Here is a tiny trained network, its code and every weight. The questions are about switching its units off for an input and a target symbol, where a switched-off unit gives its printed mean instead of its output.

import numpy as np


def w(rows, s, z=0):
    codes = np.array(rows[::2]) - 128.0
    scale = np.full(codes.shape[1], s)
    scale[-1] = z or s
    return codes * scale


def f(y):
    return np.maximum(y, 0)


def softmax(a):
    e = np.exp(a - a.max(-1, keepdims=True))
    return e / e.sum(-1, keepdims=True)


def log_softmax(a):
    a = a - a.max(-1, keepdims=True)
    return a - np.log(np.exp(a).sum(-1, keepdims=True))


def net(x, mask):
    ids = ['ΛΣΩαεμτ'.index(c) for c in x.split()]
    T = len(ids)
    res = E[ids] + P[:T]
    r = res
    for j in range(2):
        rows = slice(4 * j, 4 * j + 4)
        q, k, v = (r @ M[0][rows].T for M in (Q, K, V))
        z = softmax(np.where(np.tri(T) > 0, q @ k.T / 4**0.5, -1e9)) @ v
        o = O[0][rows]
        res = res + np.where(mask[j], z, o[:, -1]) @ o[:, :-1]
    y = f(res @ A[0][:, :-1].T + A[0][:, -1])
    res = res + np.where(mask[2:10], y, B[0][:, -1]) @ B[0][:, :-1]
    return log_softmax(res[-1] @ U[:, :-1].T + U[:, -1])


Q, K, V, O, A, B = {}, {}, {}, {}, {}, {}
E = w([
[123,125,52,20],'Λ',
[3,134,32,92],'Σ',
[154,45,183,152],'Ω',
[213,162,134,52],'α',
[99,196,126,142],'ε',
[139,145,89,95],'μ',
[84,96,235,28],'τ',
],0.019)
P = w([
[255,148,153,239],'0',
[241,221,169,166],'1',
[218,217,170,143],'2',
[201,221,175,127],'3',
[202,222,176,117],'4',
[188,223,182,107],'5',
[192,217,190,99],'6',
[166,230,193,105],'7',
[171,215,202,94],'8',
[177,213,202,87],'9',
[164,210,196,83],'10',
[177,204,184,86],'11',
[190,199,188,89],'12',
],0.0058)
Q[0] = w([
[210,249,86,65],'head 1',
[117,194,114,25],'head 1',
[118,55,189,113],'head 1',
[80,26,136,185],'head 1',
[83,110,186,83],'head 2',
[119,203,146,70],'head 2',
[157,135,167,147],'head 2',
[198,161,185,75],'head 2',
],0.013)
K[0] = w([
[58,129,252,50],'head 1',
[93,157,190,96],'head 1',
[119,204,108,201],'head 1',
[202,87,47,227],'head 1',
[140,50,136,169],'head 2',
[107,165,157,160],'head 2',
[152,144,147,83],'head 2',
[86,135,192,171],'head 2',
],0.011)
V[0] = w([
[188,112,96,61],'head 1',
[185,139,163,86],'head 1',
[117,190,227,186],'head 1',
[93,42,201,95],'head 1',
[211,103,78,160],'head 2',
[158,10,124,45],'head 2',
[158,12,95,248],'head 2',
[213,132,2,168],'head 2',
],0.009)
O[0] = w([
[184,109,161,26,207],'head 1',
[222,102,180,104,251],'head 1',
[128,157,207,224,182],'head 1',
[88,23,164,132,139],'head 1',
[210,118,91,157,117],'head 2',
[95,47,74,205,56],'head 2',
[205,89,70,146,2],'head 2',
[254,214,103,181,98],'head 2',
],0.0068,0.0059)
A[0] = w([
[113,90,107,178,68],'neuron 1',
[107,22,172,159,50],'neuron 2',
[138,67,228,127,94],'neuron 3',
[36,153,183,109,1],'neuron 4',
[202,71,132,102,145],'neuron 5',
[144,254,128,83,28],'neuron 6',
[76,156,221,178,164],'neuron 7',
[86,207,161,47,245],'neuron 8',
],0.0089,0.0065)
B[0] = w([
[113,79,142,151,130],'neuron 1',
[157,245,160,51,151],'neuron 2',
[99,126,55,160,175],'neuron 3',
[208,155,88,128,156],'neuron 4',
[80,88,150,133,167],'neuron 5',
[73,146,99,74,204],'neuron 6',
[115,83,150,95,180],'neuron 7',
[159,89,127,201,254],'neuron 8',
],0.012,0.02)
U = w([
[106,118,60,74,57],'Λ',
[60,137,44,151,110],'Σ',
[152,100,123,179,186],'Ω',
[186,160,184,57,2],'α',
[68,196,154,133,167],'ε',
[175,180,80,132,203],'μ',
[9,92,158,85,78],'τ',
],0.011,0.007)

Each question gives the input, a string of symbols that net reads in full, and the target symbol t.
The units are the heads (4 rows each of Q, K, V and O) and the neurons (one row each of A and B). Each row of codes is followed by its name. A weight is (code - 128) times the scale printed after its matrix; where a second scale follows, it is the last column's (O, A, B and U).
mask holds one flag per unit, heads first, then neurons. A switched-off unit (its flag False) gives its mean, the last column of its rows in O or B, instead of its output. The means were averaged over made-up inputs and are rounded, as every weight is.
A unit's drop is (log p(t) with every unit on - log p(t) with that unit switched off) / (log p(t) with every unit on - log p(t) with every unit switched off).
The circuit of an input: a set's keep is (log p(t) with only the set's units on - log p(t) with every unit switched off) / (log p(t) with every unit on - log p(t) with every unit switched off). Starting from all 10 units, units are removed one at a time, each time the one whose removal leaves the highest keep (on an exact tie, the one counted first), for as long as the keep stays at least 0.8.
circuit, biggest first: the units of the circuit, biggest drop first
most important unit: the unit with the biggest drop
k most important neurons: the k neurons with the biggest drops, biggest first
drop when u is switched off: that unit's drop, to one decimal
input Σ Ω ε τ, target Ω: most important unit -> neuron 6
input μ μ μ τ Λ ε Λ μ Λ ε, target Ω: 3 most important neurons -> [neuron 4; neuron 6; neuron 8]
input μ τ ε Σ μ Λ μ μ Ω Λ ε μ, target Ω: circuit, biggest first -> [neuron 6; head 1]
input Λ μ Ω τ Σ ε α α Ω, target τ: 2 most important neurons -> [neuron 8; neuron 4]
input ε τ Λ μ ε μ Σ, target Ω: circuit, biggest first -> [neuron 6; head 1; neuron 4]
input μ ε Λ Λ ε α μ μ μ α τ, target Ω: 2 most important neurons -> [neuron 4; neuron 8]
input ε μ μ μ τ ε Λ, target Ω: circuit, biggest first -> [head 1; neuron 6]
input μ μ τ Ω Λ, target τ: circuit, biggest first -> [head 1; neuron 4]
input Ω Ω τ α μ Ω Λ μ Ω, target τ: 4 most important neurons -> [neuron 8; neuron 5; neuron 4; neuron 3]
input μ ε μ, target ε: circuit, biggest first -> [neuron 6; head 1; head 2]
input τ Ω μ, target τ: 2 most important neurons -> [neuron 8; neuron 4]
input μ μ μ Ω μ α ε μ Ω τ α, target τ: 2 most important neurons -> [neuron 3; neuron 7]
input ε μ α Ω Ω τ α, target τ: drop when head 2 is switched off -> 0.3
input ε Ω μ μ α μ Ω τ ε, target Ω: drop when neuron 7 is switched off -> 0.0
input ε ε Ω μ τ μ ε ε μ, target Ω: drop when head 1 is switched off -> 0.7
input μ ε μ μ ε μ α α μ α μ, target α: most important unit -> neuron 3
